[ 13   6   1   4   9  -4  -1   0  -2  -1 -11  -3  -3 -11  24  13   1   3
  -6  -2 -23  -2 -35   2   0   0   0   4 -22  -9   2   8   4   6   5 -13
   4  -6   5  -1  16 -15  -7  -1  -3  -1  -1   2  -1  -1  -1   0   8  11
  -2  -8  -6  22]	(86) Q934
[  4   4   4   3   0  -6  -9  -1  -6  -5  -2   1  -1 -15  21  18   2   3
  -4  -5 -21 -14 -35  -4   1  -3  -5   7 -16  -9  -3  18  -3   6  -1  -8
   1  -2   4   3  32 -21  -4  -5   1   1   0   1  -5  -3  -3   4   2  17
   5   4 -14  22]	(86) Q934
[  6   5  -2   3   1  -5 -12   4  -3  -3 -11  -1  -3 -20  24  15   0   4
  -9  -3 -21  -2 -27   0  -1  -2  -1   8 -14  -6   1  20  -5   5   1  -2
  -3  -2   6   2  27 -15  -1  -1  -4  -4  -3   3  -2  -8  -2  -4   2   7
  -5   5 -20  20]	(86) Q934
[ -9  -1  -1   3  -3   2  -8  10   0   3   0   0   2   4  28  -1  -5   5
 -11  -7   8 -20 -15   0   1  -6  -2   7 -16   1  -1  23  -1  -1   2   5
  -1  -6  -6  -5   3  -2  25   7   2  -1  -1   6   3   2   6   5   6  -4
 -19   9   0  -9]	(87) Q718
[-11 -26   0  10  -7   8  -4   8  -3  -1   1   0   3  -5  19   0  -2   1
  -6  -3   2  -6  -6   4   2  -2   0  10   9  -1   1  32  -2   8  -1   3
   0  -2   5  -3  13   1   7  -1  -2   0   3   0   6   2   7  -3   6   0
  -8  14   1   1]	(87) Q854
[-12   2   2   1  -4   0 -16   3  -1   3  -1  -2  10  -8  32  14  -1   4
  -4  27   2 -11 -22   5   4 -17  -7  10   0   1   0  27  -3   4   1  -1
   2  -1   0   0  19 -12  13   4  -3  -2   1   2   4   1   1  -2   3  -1
  -7  15  -4   8]	(87) Q854
[  8   5  -1   1  -1  -4   0   2  -3  -5  -4  -6  -1  -6  21  29  -2   7
  -1  -3 -21  -3 -36  -1   2  -1   0  11  11  -8  -6  24   1   8   3 -17
  -8   3   2  -1  13  -9 -20  -1   3  -2   1   0   7  -3   5   1  -2   3
   1   0  -6  28]	(86) Q188
[-11  -3   4  -2   1   3  -9   5  -2   2   5  -7   5  -5  12 -11  -2  -1
  -1  -2   5  -5 -11   7   2  -5  -5   5   3   6  -1  20  -2   0   0   0
   1  -1   1  -3   1 -14  12   7  -1  -2   9   1   1   3   6  -4   4   1
   4  14   3   3]	(87) Q854
[ 15   0  -5   4  -3  -3  -5  -3  -9  -5  -8  -2  -3  -1  24  21  -3   8
  -1   0 -37  -6 -25  -2  -2  -2   2   1  -2  -6   1  17   3   5   2 -13
   1  -1  -1  -2  12  -9 -12   3   4   0   1   6  -1  -1   2   3   2   1
   0  -1  -8  14]	(86) Q934
[-13  -3   1  -3   5   0 -14   4  -2   3  -3   3   3   3  15  -1   4   4
  -7  -5   7 -12  -9   4   0  -2  -5  13   8  -1  -1  16  -1   3   0   6
  -1  -4  -2  -9   0  -1   7   8  10  -4  -3   2  49   5  -6   1   1  -6
  -8   5   5   7]	(87) Q854
[ 12   4   1   0  -2  -3  -9  -1  -8   0  -5   0   1 -25  20  21  -3   4
  -6  -3 -15  -3 -22  -8   0  -1   2   1 -17  -6  -4  12   0   1  -2  -7
   2  -2   2  -1  23 -10  -5  -1   6   4   5  10  -4  -4   3  -1  -1   7
  -5   1 -18  26]	(86) Q934
[ -8   1   1   5   2  11  -4  11   2   1  -1  -2   6   0  26   3  -5   5
  -8  -6   5 -10 -14  -1  12  -4  -5  13  -8  -2   1  23  -2   3  10   0
   6  -5   2  -4   3  -2   6  -4   5  -5  -6   8   2  -3   9   1   6 -10
  -8  10 -29  20]	(87) Q854
[ -9  -7   3   1  11   3   0  -1  -1   2  -6  -4   1  -6  20   2  -5   2
  -3  -4   9  -4 -15   2   1  -4  -1  10 -21  -1   2   1   1   7  -2  -3
   1  -2   1  -2   3  -6   3   7  -2   2  -1   0   0   1  -1  -3   6   3
  -5   4   5   7]	(87) Q718
[  6  -4  -1   1  -5  -2  -2   4  -3  -5  -6  -3   3 -12  20  21   0   5
  -9   5  -9  -4 -16  10  -5  -2  -2   7  -3  -1  -1  20  -1   3  -8  -2
  -1  -2   1  -2  13  -2   1  -2  -7  -5  -2   3   2  -3   4  -4   0   3
   1   6 -13  14]	(86) Q188
[  2   2   6   2  -3  -5  -3  -1  -3   4   3   4  -2 -11  13  27   2   4
  -4   3 -10   0 -19  -1   0  -1  -6   7  -1  -5  -2  25   4   0  -8  -5
  -2   4   2  -2  24  -9 -13   4   0   6   2  -1  -8  -4   2  -5  -9   7
   3   6 -16  19]	(86) Q188
[ -6  -2   8  11  18   7   8   5   2  -1  -2  -3  12  16  31   8  -5   1
  -1  -1   2 -12 -15   8 -15 -10   3   8 -10  -5   7  -4   0   6   7 -16
  10   2  -5  -4 -20   4  -1  -3   6  -3  -2   1   8  12  11   0   9   3
 -11  -5  15   4]	(87) Q718
[  8   0   4   0  -1   8  -6  -1  -3  -3  -3  -1   4 -13  17  24   1   5
  -1   0 -12   1 -28  -8   1   0  -3   8  -5  -7   0  14   3   7   8 -11
   6   4   1  -2  14 -12  -5  -4  -1  -1   1   2  -1  -3   1  -1  -3   6
   1   6  -9  17]	(86) Q188
[ 12   3  -3   6  -4   0  -2   3   3   1  -8  -1  -2  -7  24  19   0   0
   0   1 -20  -4 -28  -2   0   0   0   4   4  -7  -2  17  -6   3  -1 -13
   1   3   0  -1   8  -9  -5   0  -1  -2   0   6   1  -1   1  -1   0   9
   3  -3  -5  15]	(86) Q934
[-15   0   5   3  -4   5  -9   8  -5   1   8  -3  10   4  19   2  -4   8
  -1   3   1 -13 -16   0  -2  -6  -4  14  15   6   0  23  -6  10   0  -2
   1   1  -1  -5  -4  -6   8   1  -3  -3  -5   4   7   5   4  -3   2   3
  -7   9   8   1]	(87) Q854
[-17  -2   4   6   3   4  -3   7  -1   0  -4  -1  14   4  19   3  -2   2
  -4  -5  11 -16 -14   4   4  -9  -1  13 -10   1   0  18 -16   5  -1   1
   4   0  -3  -3  -7   5  12   1  -1  -1   0  -1   7   3   6   0   6  -3
  -9  13   7  43]	(87) Q718
[-14 -13   5   3  10   6   1  18  -2   1  -3  -6   8   1  16  -6 -10   4
   1  -3   9 -10 -19   2   1   0  -8  12 -27  -1  -2  14  -1   1  -4  -2
   3   0   0  -3   5  -3  15  -9   2   4   2   3  -3   0   4   3   8   1
  -8  14   0   4]	(87) Q718
[ -8  -2   6   4  14   6   6   5  -1   4  -1  -3   7   7  14   7  -4  -2
  -3   0   9  -7  -9  10   1  -1   5   6 -13  -5   0  -5  -3  -5   3  -4
   4  -3   6  -1 -15   3   9   7  19  -3  -3   1  -2   5  -1   1   2   4
  -7  -1  12   2]	(87) Q718
[-13  -9   9   7  15   6   4   4  -1   5  -2  -3  13  22  25   6  -7   1
  -1  -3  15 -13 -21   2   4 -11  -3  10 -19  22  -3  11  -5   4   3 -10
   6  -2  -2  -6  -4  -4   2   7   6  -2  -1   2   0   8   8   3   6   2
  -5   1  13  10]	(87) Q718
[ -8   1   3   1   5   3  -4   5  -4   3  -3  -3   6   0  34   6  -3   4
  -1  -6   3  -8 -21   0   1  -5  -5  12 -17   0   1  15  -8   5   3  -3
   5  -2  -7  -5  11  -6   6   3   6   0   1   1  -1   2   5   0   9   3
  -8   6   0   9]	(87) Q718
[-15  -9   8   5   9   5  -2   7   1   4   7  -3   7   4  13  -3  -7   5
  -3  -5  13  -4 -11   3   1   2  -3   8 -13  -8   0 -15  -3   5   0   7
   5  -2   2  -7   0   2  12   0  10  -2   4   0  -4   2   7  -1   4   1
 -11   6  10   6]	(87) Q718
[ 18   4  -4   6  -2  -4  -5   3  -1  -1  -5  -5  -9 -13  29  19 -12   7
  -4  -4 -28  -8 -36   0   2  -6  -7   3 -14 -10  -2  26   0  19   6 -14
  -4  -2  -1   0  23 -18  -3   0   6  -1   2   3   2  -5  -3  -3   4   1
   0  -1 -15  25]	(86) Q934
[-20   1   0   4   0   1  -2   7  -3  -1   2  -2   1   5  30   4  -3   7
  -3  -1   4  -8 -20   1   7 -10  -3   9 -12  -2   1  25  -4  11  -7  -2
  -1  -3  -2  -4  -3  -6   8   4  -7  -1  -1  -3   1   3   5   0   4  -5
  -8  12   4  12]	(87) Q854
[-15  -3  -1   8   8   3   5   8   2   2   0   0  10  10  19  -7  -6   1
 -12  -7  11 -10  -2  -1  31  -2  -1   9  -1   3   0  16   0   1   6  -2
   4  -2  -3  -9 -16  15  11   5  10  -3  -1   0   6   6  11  -3   8  -3
  -9   7  11  -7]	(87) Q718
[ 11   1  -3   3   0   0  -5   4  -2   1  -5  -1  -4 -12  23  19  -7   5
  -8  -3 -11  -2 -26  -7   0  -1   6   5 -16  -8   4  26  10   5   5  -9
   2  -1   2  -1  19  -3   1   2  14  -1   1   4  -3  -7   6  -3   4   2
   0  -5  -7  26]	(86) Q934
[-14   4   4   2  -1   4 -13   8   1   1  -1   2   8 -13  22   9   0   4
  -5  -3   0  -6 -20  10   2   6  -5   9  -8  -2  -3  34  -1   4  -2   2
   0   5   1  -3   7  -7  15   2   1   1  -5   4  -4 -10   2  -2   4   3
 -10  15  -7   2]	(87) Q854
